Here is a tiny trained network, its code and every weight. The questions are about switching its units off for an input and a class, where a switched-off unit gives its printed mean instead of its output.

import numpy as np


def w(rows, s, z=0):
    codes = np.array(rows[::2]) - 128.0
    scale = np.full(codes.shape[1], s)
    scale[-1] = z or s
    return codes * scale


def f(y):
    return y / 2 * (1 + np.tanh(0.7978845608 * (y + 0.044715 * y**3)))


def log_softmax(a):
    a = a - a.max(-1, keepdims=True)
    return a - np.log(np.exp(a).sum(-1, keepdims=True))


def net(x, mask):
    res = np.array(x, float).reshape(1, 8) / 4 @ E
    y = f(res @ A[0][:, :-1].T + A[0][:, -1])
    res = res + np.where(mask, y, B[0][:, -1]) @ B[0][:, :-1]
    return log_softmax(res[-1] @ U[:, :-1].T + U[:, -1])


A, B = {}, {}
E = w([
[91,122,127,95,126,125,136,180,92],'x0',
[115,149,129,135,139,141,135,144,110],'x1',
[174,133,104,126,132,128,131,96,165],'x2',
[91,208,77,79,70,205,19,125,138],'x3',
[119,117,136,152,133,131,111,104,136],'x4',
[158,41,91,186,142,255,129,193,191],'x5',
[142,124,133,151,119,129,122,91,146],'x6',
[43,213,66,213,81,58,178,187,224],'x7',
],0.009)
A[0] = w([
[142,175,129,155,90,83,93,92,106,193],'n1',
[165,120,153,31,103,164,89,43,55,253],'n2',
[111,172,92,110,115,77,67,155,187,71],'n3',
[162,55,198,123,195,156,153,110,96,240],'n4',
[137,130,149,125,137,156,147,143,130,17],'n5',
[155,156,99,148,74,164,77,149,122,213],'n6',
[47,141,111,141,77,79,98,136,218,216],'n7',
[116,175,111,142,100,74,144,123,126,37],'n8',
[133,104,143,131,148,3,176,81,66,209],'n9',
[85,102,53,151,123,73,176,204,233,224],'n10',
],0.012,0.0056)
B[0] = w([
[139,128,112,80,126,53,128,151,91,175],'n1',
[125,111,76,105,168,70,8,168,99,240],'n2',
[147,191,156,85,62,129,139,128,120,176],'n3',
[207,91,109,176,88,129,95,201,146,231],'n4',
[97,83,131,166,122,139,177,113,125,125],'n5',
[132,133,72,83,157,124,52,170,163,183],'n6',
[181,180,188,106,134,107,165,146,74,226],'n7',
[95,103,196,60,91,98,209,115,193,160],'n8',
[204,208,167,150,181,198,154,92,78,226],'n9',
[185,185,149,213,145,110,165,88,102,248],'n10',
],0.011,0.018)
U = w([
[161,160,147,144,137,131,101,159,127,253],'0',
[117,139,191,134,193,132,190,75,150,5],'1',
[155,31,121,177,118,150,153,183,158,36],'2',
[89,114,150,249,130,102,203,128,179,34],'3',
[77,127,122,93,117,93,62,111,95,103],'4',
[79,155,193,75,21,82,111,126,152,118],'5',
[86,89,72,101,125,210,67,150,169,15],'6',
],0.011,0.0058)

Each question gives the input, the list of numbers given to net, and the class t.
The units are the neurons (one row each of A and B). Each row of codes is followed by its name. A weight is (code - 128) times the scale printed after its matrix; where a second scale follows, it is the last column's (A, B and U).
mask holds one flag per neuron, in row order. A switched-off neuron (its flag False) gives its mean, the last column of its row in B, instead of its output. The means were averaged over made-up inputs and are rounded, as every weight is.
A unit's drop is (log p(t) with every unit on - log p(t) with that unit switched off) / (log p(t) with every unit on - log p(t) with every unit switched off).
The circuit of an input: a set's keep is (log p(t) with only the set's units on - log p(t) with every unit switched off) / (log p(t) with every unit on - log p(t) with every unit switched off). Starting from all 10 units, units are removed one at a time, each time the one whose removal leaves the highest keep (on an exact tie, the one counted first), for as long as the keep stays at least 0.8.
units of the circuit, in order: the units of the circuit, biggest drop first
top k neurons: the k neurons with the biggest drops, biggest first
drop when u is switched off: that unit's drop, to one decimal
input [-3,5,-2,2,4,7,4,-1], class 6: units of the circuit, in order => (n10 n7)
input [2,5,-2,-1,-4,0,-5,6], class 1: units of the circuit, in order => (n4 n2)
input [-2,-8,1,1,-4,-6,7,1], class 5: top 4 neurons => (n10 n8 n4 n1)
input [-4,-6,-1,-6,-1,1,-7,7], class 3: units of the circuit, in order => (n10)
input [-2,0,4,2,-6,0,-7,8], class 5: units of the circuit, in order => (n9 n8)
input [2,3,-5,-4,-6,1,-6,-5], class 2: top 3 neurons => (n4 n7 n10)
input [-7,-8,-5,-7,0,0,0,5], class 1: top 2 neurons => (n9 n4)
input [-7,-5,-1,-1,-8,3,-2,7], class 3: units of the circuit, in order => (n10 n2)
input [-4,5,1,-2,-4,7,-1,1], class 3: top 2 neurons => (n2 n10)
input [6,-7,-3,0,4,8,-4,3], class 3: top 2 neurons => (n2 n10)
input [0,5,-8,-1,4,3,2,2], class 3: top 2 neurons => (n2 n9)
input [2,0,0,-7,7,8,5,2], class 3: top 3 neurons => (n10 n2 n6)
input [-3,6,-5,-3,-8,2,-7,1], class 3: drop when n6 is switched off => 0.1
input [7,-4,2,7,-5,-7,-5,-2], class 4: units of the circuit, in order => (n2)
input [8,4,-5,0,-8,7,-8,5], class 3: drop when n10 is switched off => 0.3
input [-7,4,-4,2,-1,1,8,-8], class 6: drop when n10 is switched off => 0.2
